Below is a small trained network, with its code and all its weights. Each question gives an input and a class and asks what happens when units are switched off, that is, made to give their printed mean instead of their output.

import numpy as np


def w(rows, s, z=0):
    codes = np.array(rows[::2]) - 128.0
    scale = np.full(codes.shape[1], s)
    scale[-1] = z or s
    return codes * scale


def norm(h):
    return h / np.sqrt((h * h).mean(-1, keepdims=True) + 1e-5)


def f(y):
    return y / 2 * (1 + np.tanh(0.7978845608 * (y + 0.044715 * y**3)))


def log_softmax(a):
    a = a - a.max(-1, keepdims=True)
    return a - np.log(np.exp(a).sum(-1, keepdims=True))


def net(x, mask):
    res = np.array(x, float).reshape(1, 6) / 4 @ E
    u = 0
    for l in range(2):
        y = f(norm(res) @ A[l][:, :-1].T + A[l][:, -1])
        res = res + np.where(mask[u : u + 5], y, B[l][:, -1]) @ B[l][:, :-1]
        u += 5
    return log_softmax(norm(res)[-1] @ U[:, :-1].T + U[:, -1])


A, B = {}, {}
E = w([
[128,128,127,127,128,127],'x0',
[118,120,128,119,122,138],'x1',
[121,88,184,118,248,106],'x2',
[132,126,129,134,128,127],'x3',
[223,128,180,67,158,155],'x4',
[124,124,127,123,126,131],'x5',
],0.011)
A[0] = w([
[140,123,132,138,141,122,32],'0.n0',
[71,93,68,137,219,151,25],'0.n1',
[163,101,197,144,191,131,1],'0.n2',
[96,113,142,161,174,134,10],'0.n3',
[245,154,112,254,166,104,127],'0.n4',
],0.0073,0.0047)
B[0] = w([
[132,166,191,69,162,112,31],'0.n0',
[124,144,171,128,60,105,246],'0.n1',
[136,99,107,109,142,130,251],'0.n2',
[142,116,250,122,102,92,117],'0.n3',
[108,127,133,127,107,145,186],'0.n4',
],0.013,0.0014)
A[1] = w([
[73,106,156,147,158,90,56],'1.n0',
[65,70,195,152,149,65,1],'1.n1',
[91,108,238,148,217,136,235],'1.n2',
[250,130,198,64,92,165,205],'1.n3',
[197,110,167,75,51,187,33],'1.n4',
],0.012,0.0074)
B[1] = w([
[156,181,200,108,114,130,155],'1.n0',
[87,250,203,132,93,114,174],'1.n1',
[127,69,111,115,117,89,249],'1.n2',
[153,139,122,126,162,154,243],'1.n3',
[95,191,179,149,143,129,170],'1.n4',
],0.02,0.012)
U = w([
[65,117,15,178,29,167,155],'0',
[60,139,210,113,60,42,214],'1',
[172,253,126,134,151,242,121],'2',
[197,13,131,54,227,96,5],'3',
],0.017,0.0023)

Each question gives the input, the list of numbers given to net, and the class t.
The units are the neurons (one row each of A and B). Each row of codes is followed by its name. A weight is (code - 128) times the scale printed after its matrix; where a second scale follows, it is the last column's (A, B and U).
mask holds one flag per neuron, layer by layer. A switched-off neuron (its flag False) gives its mean, the last column of its row in B, instead of its output. The means were averaged over made-up inputs and are rounded, as every weight is.
A unit's drop is (log p(t) with every unit on - log p(t) with that unit switched off) / (log p(t) with every unit on - log p(t) with every unit switched off).
The circuit of an input: a set's keep is (log p(t) with only the set's units on - log p(t) with every unit switched off) / (log p(t) with every unit on - log p(t) with every unit switched off). Starting from all 10 units, units are removed one at a time, each time the one whose removal leaves the highest keep (on an exact tie, the one counted first), for as long as the keep stays at least 0.8.
circuit, biggest first: the units of the circuit, biggest drop first
top k neurons: the k neurons with the biggest drops, biggest first
top k neurons in layer l: the k neurons of layer l with the biggest drops, biggest first
drop of u: that unit's drop, to one decimal
input [-2,-3,8,6,0,0], class 1: circuit, biggest first : [1.n1]
input [6,0,0,1,-3,-3], class 0: circuit, biggest first : [1.n3; 1.n1; 1.n4]
input [5,8,-3,5,0,4], class 0: top 3 neurons : [1.n3; 1.n1; 1.n0]
input [-7,1,0,-4,1,8], class 2: top 2 neurons : [1.n2; 0.n2]
input [5,-8,0,5,-2,2], class 0: top 2 neurons : [1.n3; 1.n1]
input [-7,-5,-6,1,0,-2], class 0: top 2 neurons in layer 1 : [1.n3; 1.n1]
input [0,-5,6,-3,0,-6], class 1: top 3 neurons : [1.n1; 1.n3; 0.n1]
input [3,8,-2,5,0,2], class 0: top 2 neurons : [1.n3; 1.n1]
input [-5,-4,6,4,-1,0], class 1: drop of 1.n1 : 0.8
input [-7,0,-3,-8,1,1], class 2: drop of 1.n2 : 0.4
input [-3,-7,-2,1,-2,0], class 0: drop of 1.n3 : 0.1
